Here is a tiny trained network, its code and every weight. The questions are about switching its units off for an input and a class, where a switched-off unit gives its printed mean instead of its output.

import numpy as np


def w(rows, s, z=0):
    codes = np.array(rows[::2]) - 128.0
    scale = np.full(codes.shape[1], s)
    scale[-1] = z or s
    return codes * scale


def f(y):
    return y / 2 * (1 + np.tanh(0.7978845608 * (y + 0.044715 * y**3)))


def log_softmax(a):
    a = a - a.max(-1, keepdims=True)
    return a - np.log(np.exp(a).sum(-1, keepdims=True))


def net(x, mask):
    res = np.array(x, float).reshape(1, 3) / 4 @ E
    y = f(res @ A[0][:, :-1].T + A[0][:, -1])
    res = res + np.where(mask, y, B[0][:, -1]) @ B[0][:, :-1]
    return log_softmax(res[-1] @ U[:, :-1].T + U[:, -1])


A, B = {}, {}
E = w([
[193,176,123,118,164,149,178],'x0',
[75,203,114,144,143,166,93],'x1',
[124,152,252,180,115,135,139],'x2',
],0.017)
A[0] = w([
[99,171,130,104,134,184,74,65],'n1',
[154,120,75,88,145,137,100,105],'n2',
[170,167,126,119,181,165,139,76],'n3',
[152,99,222,166,140,225,133,91],'n4',
[88,96,78,128,139,122,189,247],'n5',
[63,189,98,179,123,144,146,254],'n6',
[95,165,105,153,148,171,110,72],'n7',
[141,146,111,128,153,170,247,62],'n8',
[120,112,62,103,164,156,71,231],'n9',
[125,114,84,105,126,153,123,71],'n10',
[111,210,96,129,163,201,108,146],'n11',
[131,153,221,202,94,179,135,92],'n12',
[228,209,121,107,166,189,161,133],'n13',
[120,121,66,83,173,180,129,101],'n14',
[43,73,132,145,58,99,32,148],'n15',
[191,24,136,109,142,15,227,135],'n16',
[44,85,128,128,89,83,87,32],'n17',
[142,108,33,137,86,100,129,53],'n18',
],0.011,0.0089)
B[0] = w([
[104,27,131,218,72,7,109,162],'n1',
[68,128,156,145,77,150,159,171],'n2',
[158,128,85,137,71,95,101,163],'n3',
[89,112,121,122,86,172,160,204],'n4',
[121,125,155,96,150,160,153,197],'n5',
[156,103,180,103,173,126,111,225],'n6',
[130,45,146,189,102,40,92,160],'n7',
[133,143,43,163,36,53,89,167],'n8',
[154,121,155,97,99,168,165,220],'n9',
[104,73,121,130,53,107,136,147],'n10',
[138,109,178,136,151,99,92,214],'n11',
[90,108,124,92,76,149,198,226],'n12',
[158,193,74,105,108,108,113,226],'n13',
[102,118,153,121,85,125,195,180],'n14',
[179,208,72,80,98,115,109,223],'n15',
[168,104,180,160,184,90,93,248],'n16',
[182,145,81,146,70,64,126,169],'n17',
[103,79,124,123,82,111,163,171],'n18',
],0.014,0.016)
U = w([
[100,115,134,116,99,123,247,82],'0',
[190,202,13,125,115,77,88,115],'1',
[177,63,192,176,158,62,70,95],'2',
[194,232,217,41,226,198,152,249],'3',
[99,116,82,167,171,143,119,100],'4',
],0.013,0.012)

Each question gives the input, the list of numbers given to net, and the class t.
The units are the neurons (one row each of A and B). Each row of codes is followed by its name. A weight is (code - 128) times the scale printed after its matrix; where a second scale follows, it is the last column's (A, B and U).
mask holds one flag per neuron, in row order. A switched-off neuron (its flag False) gives its mean, the last column of its row in B, instead of its output. The means were averaged over made-up inputs and are rounded, as every weight is.
A unit's drop is (log p(t) with every unit on - log p(t) with that unit switched off) / (log p(t) with every unit on - log p(t) with every unit switched off).
The circuit of an input: a set's keep is (log p(t) with only the set's units on - log p(t) with every unit switched off) / (log p(t) with every unit on - log p(t) with every unit switched off). Starting from the 12 units with the biggest drops (on a tie, the unit counted first), units are removed one at a time, each time the one whose removal leaves the highest keep (on an exact tie, the one counted first), for as long as the keep stays at least 0.8.
units of the circuit, in order: the units of the circuit, biggest drop first
unit that matters most: the unit with the biggest drop
k most important neurons: the k neurons with the biggest drops, biggest first
drop of u: that unit's drop, to one decimal
input [-1,6,8], class 0: units of the circuit, in order : [n12]
input [-3,-3,3], class 3: units of the circuit, in order : [n1 n8 n7]
input [6,-6,-1], class 1: 4 most important neurons : [n13 n8 n6 n11]
input [5,6,6], class 0: 3 most important neurons : [n12 n16 n4]
input [-1,3,-1], class 3: 2 most important neurons : [n16 n8]
input [8,-3,7], class 1: 3 most important neurons : [n13 n8 n3]
input [-3,2,1], class 3: 2 most important neurons : [n8 n13]
input [6,-6,0], class 1: 3 most important neurons : [n13 n8 n6]
input [2,-2,1], class 3: 2 most important neurons : [n1 n7]
input [-1,-7,-5], class 2: 2 most important neurons : [n16 n12]
input [1,-6,7], class 0: 2 most important neurons : [n12 n4]
input [8,-4,6], class 1: 2 most important neurons : [n13 n8]
input [4,-6,-4], class 2: 3 most important neurons : [n16 n12 n15]
input [-8,4,4], class 1: units of the circuit, in order : [n15]
input [4,-6,0], class 2: 2 most important neurons : [n16 n15]
input [1,-3,-1], class 3: 2 most important neurons : [n1 n7]
input [3,7,5], class 2: drop of n11 : 0.3
input [-7,2,4], class 1: drop of n15 : 0.4
input [6,-2,8], class 0: drop of n12 : 1.5
input [-8,5,2], class 1: unit that matters most : n15
